Below is a small trained network, with its code and all its weights. Each question gives an input and a class and asks what happens when units are switched off, that is, made to give their printed mean instead of their output.

import numpy as np


def w(rows, s, z=0):
    codes = np.array(rows[::2]) - 128.0
    scale = np.full(codes.shape[1], s)
    scale[-1] = z or s
    return codes * scale


def norm(h):
    return h / np.sqrt((h * h).mean(-1, keepdims=True) + 1e-5)


def f(y):
    return y / 2 * (1 + np.tanh(0.7978845608 * (y + 0.044715 * y**3)))


def log_softmax(a):
    a = a - a.max(-1, keepdims=True)
    return a - np.log(np.exp(a).sum(-1, keepdims=True))


def net(x, mask):
    res = np.array(x, float).reshape(1, 5) / 4 @ E
    u = 0
    for l in range(2):
        y = f(norm(res) @ A[l][:, :-1].T + A[l][:, -1])
        res = res + np.where(mask[u : u + 3], y, B[l][:, -1]) @ B[l][:, :-1]
        u += 3
    return log_softmax(norm(res)[-1] @ U[:, :-1].T + U[:, -1])


A, B = {}, {}
E = w([
[144,254,103],'x0',
[100,8,113],'x1',
[208,132,63],'x2',
[118,153,115],'x3',
[48,127,61],'x4',
],0.003)
A[0] = w([
[125,110,254,5],'0.n0',
[175,85,84,203],'0.n1',
[174,35,228,102],'0.n2',
],0.0086,0.0026)
B[0] = w([
[23,86,80,166],'0.n0',
[90,165,178,217],'0.n1',
[145,92,2,253],'0.n2',
],0.0069,0.0032)
A[1] = w([
[66,114,144,56],'1.n0',
[200,53,151,255],'1.n1',
[47,3,51,80],'1.n2',
],0.0059,0.0033)
B[1] = w([
[187,162,121,123],'1.n0',
[168,161,255,183],'1.n1',
[195,112,177,254],'1.n2',
],0.0045)
U = w([
[14,187,245,4],'0',
[234,248,226,137],'1',
[153,68,225,221],'2',
[55,244,66,211],'3',
[112,75,65,54],'4',
],0.011,0.003)

Each question gives the input, the list of numbers given to net, and the class t.
The units are the neurons (one row each of A and B). Each row of codes is followed by its name. A weight is (code - 128) times the scale printed after its matrix; where a second scale follows, it is the last column's (A, B and U).
mask holds one flag per neuron, layer by layer. A switched-off neuron (its flag False) gives its mean, the last column of its row in B, instead of its output. The means were averaged over made-up inputs and are rounded, as every weight is.
A unit's drop is (log p(t) with every unit on - log p(t) with that unit switched off) / (log p(t) with every unit on - log p(t) with every unit switched off).
The circuit of an input: a set's keep is (log p(t) with only the set's units on - log p(t) with every unit switched off) / (log p(t) with every unit on - log p(t) with every unit switched off). Starting from all 6 units, units are removed one at a time, each time the one whose removal leaves the highest keep (on an exact tie, the one counted first), for as long as the keep stays at least 0.8.
units of the circuit, in order: the units of the circuit, biggest drop first
top k neurons: the k neurons with the biggest drops, biggest first
drop of u: that unit's drop, to one decimal
input [5,-5,-6,-8,-6], class 0: units of the circuit, in order : [0.n0; 1.n2]
input [-1,7,5,6,7], class 2: units of the circuit, in order : [0.n2; 1.n2]
input [-6,4,-8,-2,-2], class 4: top 2 neurons : [0.n2; 0.n0]
input [-2,0,6,0,1], class 1: top 2 neurons : [0.n0; 0.n2]
input [-1,5,6,-2,8], class 2: top 2 neurons : [0.n2; 1.n2]
input [1,3,-2,0,3], class 2: top 2 neurons : [0.n1; 1.n1]
input [-5,1,-6,0,-4], class 4: top neuron : [0.n2]
input [-5,2,-6,0,-6], class 4: drop of 0.n0 : 0.2
input [-2,5,-1,-4,-4], class 4: drop of 0.n2 : 1.6
input [-3,-2,0,-6,-8], class 4: drop of 0.n0 : 0.2
